Below is a small trained network, with its code and all its weights. Each question gives an input and a class and asks what happens when units are switched off, that is, made to give their printed mean instead of their output.

import numpy as np


def w(rows, s, z=0):
    codes = np.array(rows[::2]) - 128.0
    scale = np.full(codes.shape[1], s)
    scale[-1] = z or s
    return codes * scale


def norm(h):
    return h / np.sqrt((h * h).mean(-1, keepdims=True) + 1e-5)


def f(y):
    return np.maximum(y, 0)


def log_softmax(a):
    a = a - a.max(-1, keepdims=True)
    return a - np.log(np.exp(a).sum(-1, keepdims=True))


def net(x, mask):
    res = np.array(x, float).reshape(1, 5) / 4 @ E
    u = 0
    for l in range(2):
        y = f(norm(res) @ A[l][:, :-1].T + A[l][:, -1])
        res = res + np.where(mask[u : u + 3], y, B[l][:, -1]) @ B[l][:, :-1]
        u += 3
    return log_softmax(norm(res)[-1] @ U[:, :-1].T + U[:, -1])


A, B = {}, {}
E = w([
[227,143,125,71,115],'x0',
[156,118,137,157,254],'x1',
[65,173,103,139,148],'x2',
[169,194,207,50,71],'x3',
[119,232,35,130,166],'x4',
],0.0072)
A[0] = w([
[49,97,191,194,218,54],'L0N0',
[121,148,148,112,151,1],'L0N1',
[167,65,131,108,254,31],'L0N2',
],0.0073,0.0053)
B[0] = w([
[157,113,124,222,161,254],'L0N0',
[102,144,189,160,147,128],'L0N1',
[248,148,186,138,77,230],'L0N2',
],0.011,0.0031)
A[1] = w([
[154,85,126,109,69,60],'L1N0',
[177,152,73,148,135,6],'L1N1',
[130,2,97,75,105,2],'L1N2',
],0.0095,0.002)
B[1] = w([
[9,126,126,88,95,237],'L1N0',
[113,191,105,85,171,251],'L1N1',
[41,66,180,173,140,232],'L1N2',
],0.013,0.0023)
U = w([
[179,80,147,168,149,125],'0',
[191,82,181,52,148,1],'1',
[48,61,179,116,104,142],'2',
[201,219,171,82,175,134],'3',
[89,197,28,100,179,184],'4',
[74,145,122,174,187,173],'5',
[113,214,152,42,11,157],'6',
],0.013,0.0052)

Each question gives the input, the list of numbers given to net, and the class t.
The units are the neurons (one row each of A and B). Each row of codes is followed by its name. A weight is (code - 128) times the scale printed after its matrix; where a second scale follows, it is the last column's (A, B and U).
mask holds one flag per neuron, layer by layer. A switched-off neuron (its flag False) gives its mean, the last column of its row in B, instead of its output. The means were averaged over made-up inputs and are rounded, as every weight is.
A unit's drop is (log p(t) with every unit on - log p(t) with that unit switched off) / (log p(t) with every unit on - log p(t) with every unit switched off).
The circuit of an input: a set's keep is (log p(t) with only the set's units on - log p(t) with every unit switched off) / (log p(t) with every unit on - log p(t) with every unit switched off). Starting from all 6 units, units are removed one at a time, each time the one whose removal leaves the highest keep (on an exact tie, the one counted first), for as long as the keep stays at least 0.8.
units of the circuit, in order: the units of the circuit, biggest drop first
k most important neurons: the k neurons with the biggest drops, biggest first
drop of u: that unit's drop, to one decimal
input [6,-1,2,2,-8], class 2: units of the circuit, in order => [L1N2; L0N2]
input [5,-5,-8,-8,3], class 2: units of the circuit, in order => [L1N2; L1N0]
input [6,2,8,-2,-6], class 3: units of the circuit, in order => [L0N2]
input [4,2,3,4,-8], class 2: 3 most important neurons => [L0N2; L1N2; L1N0]
input [7,5,4,-5,5], class 3: 2 most important neurons => [L0N2; L1N0]
input [7,-7,6,0,-7], class 2: 2 most important neurons => [L1N2; L0N2]
input [-7,6,-3,-4,1], class 0: 2 most important neurons => [L0N2; L1N0]
input [6,-3,-8,-6,0], class 2: drop of L1N2 => 0.2
input [5,1,-2,6,-8], class 2: drop of L0N0 => 0.0
input [8,-5,-5,-8,-8], class 2: drop of L1N2 => 0.1
input [-1,-3,-8,-2,2], class 2: drop of L1N2 => 0.4
